Below is a small trained network, with its code and all its weights. Each question gives an input and a class and asks what happens when units are switched off, that is, made to give their printed mean instead of their output.

import numpy as np


def w(rows, s, z=0):
    codes = np.array(rows[::2]) - 128.0
    scale = np.full(codes.shape[1], s)
    scale[-1] = z or s
    return codes * scale


def norm(h):
    return h / np.sqrt((h * h).mean(-1, keepdims=True) + 1e-5)


def f(y):
    return np.maximum(y, 0)


def log_softmax(a):
    a = a - a.max(-1, keepdims=True)
    return a - np.log(np.exp(a).sum(-1, keepdims=True))


def net(x, mask):
    res = np.array(x, float).reshape(1, 5) / 4 @ E
    u = 0
    for l in range(2):
        y = f(norm(res) @ A[l][:, :-1].T + A[l][:, -1])
        res = res + np.where(mask[u : u + 15], y, B[l][:, -1]) @ B[l][:, :-1]
        u += 15
    return log_softmax(norm(res)[-1] @ U[:, :-1].T + U[:, -1])


A, B = {}, {}
E = w([
[158,35,39],'x0',
[234,166,100],'x1',
[130,123,127],'x2',
[180,4,201],'x3',
[128,129,126],'x4',
],0.0036)
A[0] = w([
[8,85,134,22],'0.n1',
[117,81,178,43],'0.n2',
[67,183,180,228],'0.n3',
[37,70,130,132],'0.n4',
[137,143,160,220],'0.n5',
[163,98,182,233],'0.n6',
[106,96,78,170],'0.n7',
[160,77,175,20],'0.n8',
[94,178,189,255],'0.n9',
[62,107,151,149],'0.n10',
[125,45,96,65],'0.n11',
[40,100,136,152],'0.n12',
[87,91,60,232],'0.n13',
[120,126,90,174],'0.n14',
[197,160,140,96],'0.n15',
],0.013,0.00097)
B[0] = w([
[123,166,80,251],'0.n1',
[144,86,134,201],'0.n2',
[161,111,136,254],'0.n3',
[178,168,57,241],'0.n4',
[122,67,151,174],'0.n5',
[124,124,102,213],'0.n6',
[245,157,215,192],'0.n7',
[112,114,118,209],'0.n8',
[215,106,148,241],'0.n9',
[148,105,84,211],'0.n10',
[121,154,151,226],'0.n11',
[177,132,98,229],'0.n12',
[145,168,191,216],'0.n13',
[107,146,226,165],'0.n14',
[160,119,2,191],'0.n15',
],0.0057,0.0054)
A[1] = w([
[140,209,186,252],'1.n1',
[97,81,129,163],'1.n2',
[44,216,99,91],'1.n3',
[168,137,152,154],'1.n4',
[118,184,103,142],'1.n5',
[179,148,129,153],'1.n6',
[213,108,103,145],'1.n7',
[118,75,133,101],'1.n8',
[124,67,122,71],'1.n9',
[185,100,120,138],'1.n10',
[169,252,144,127],'1.n11',
[203,115,191,169],'1.n12',
[152,234,102,129],'1.n13',
[107,86,132,155],'1.n14',
[61,78,50,140],'1.n15',
],0.011,0.0022)
B[1] = w([
[80,49,157,178],'1.n1',
[1,53,85,134],'1.n2',
[111,62,146,137],'1.n3',
[24,175,115,177],'1.n4',
[189,60,105,154],'1.n5',
[150,121,218,198],'1.n6',
[99,190,125,244],'1.n7',
[47,95,128,139],'1.n8',
[59,82,85,143],'1.n9',
[104,211,146,202],'1.n10',
[81,73,121,210],'1.n11',
[94,134,188,212],'1.n12',
[117,60,129,199],'1.n13',
[88,108,63,135],'1.n14',
[189,127,213,135],'1.n15',
],0.0042,0.011)
U = w([
[156,148,250,127],'0',
[195,175,2,148],'1',
[71,36,106,155],'2',
[147,158,163,142],'3',
[121,167,140,159],'4',
[26,218,50,2],'5',
],0.0084,0.0064)

Each question gives the input, the list of numbers given to net, and the class t.
The units are the neurons (one row each of A and B). Each row of codes is followed by its name. A weight is (code - 128) times the scale printed after its matrix; where a second scale follows, it is the last column's (A, B and U).
mask holds one flag per neuron, layer by layer. A switched-off neuron (its flag False) gives its mean, the last column of its row in B, instead of its output. The means were averaged over made-up inputs and are rounded, as every weight is.
A unit's drop is (log p(t) with every unit on - log p(t) with that unit switched off) / (log p(t) with every unit on - log p(t) with every unit switched off).
The circuit of an input: a set's keep is (log p(t) with only the set's units on - log p(t) with every unit switched off) / (log p(t) with every unit on - log p(t) with every unit switched off). Starting from the 12 units with the biggest drops (on a tie, the unit counted first), units are removed one at a time, each time the one whose removal leaves the highest keep (on an exact tie, the one counted first), for as long as the keep stays at least 0.8.
circuit, biggest first: the units of the circuit, biggest drop first
most important unit: the unit with the biggest drop
top k neurons: the k neurons with the biggest drops, biggest first
k most important neurons of layer l: the k neurons of layer l with the biggest drops, biggest first
input [5,-8,4,-4,-6], class 1: top 2 neurons => (0.n4; 0.n1)
input [-3,5,-8,-8,6], class 2: most important unit => 0.n4
input [-5,5,-1,-6,-2], class 2: 3 most important neurons of layer 1 => (1.n13; 1.n11; 1.n1)
input [3,-7,-1,5,2], class 1: circuit, biggest first => (0.n4; 0.n1; 0.n12)
input [4,-4,5,-1,4], class 3: top 2 neurons => (0.n7; 0.n13)
input [6,-7,2,-2,-7], class 1: 4 most important neurons of layer 0 => (0.n4; 0.n1; 0.n12; 0.n10)
input [8,-5,-5,-8,5], class 0: circuit, biggest first => (0.n13; 0.n7)
input [8,-6,0,3,1], class 0: circuit, biggest first => (0.n7; 0.n13)
input [4,-8,-7,-6,-6], class 1: 2 most important neurons of layer 0 => (0.n4; 0.n1)
input [7,-7,-5,-6,4], class 0: top 4 neurons => (0.n13; 0.n7; 0.n14; 0.n15)
input [5,-6,-5,-7,3], class 2: top 3 neurons => (0.n9; 1.n11; 1.n13)
input [4,-8,-5,7,-5], class 1: top 3 neurons => (0.n4; 0.n1; 0.n12)
input [-4,8,8,-1,-4], class 1: 2 most important neurons of layer 0 => (0.n15; 0.n7)
input [2,-7,7,2,-4], class 1: circuit, biggest first => (0.n4)
input [2,-8,-8,-6,4], class 1: 2 most important neurons of layer 0 => (0.n4; 0.n12)
input [6,-5,2,6,5], class 0: top 3 neurons => (0.n7; 0.n15; 0.n11)
input [4,-5,3,-7,-2], class 2: 2 most important neurons of layer 0 => (0.n9; 0.n14)
input [-3,2,3,-4,3], class 2: top 2 neurons => (0.n4; 0.n12)
input [5,-5,3,-1,3], class 0: 2 most important neurons of layer 0 => (0.n7; 0.n13)
input [-6,4,3,-7,6], class 2: most important unit => 1.n11
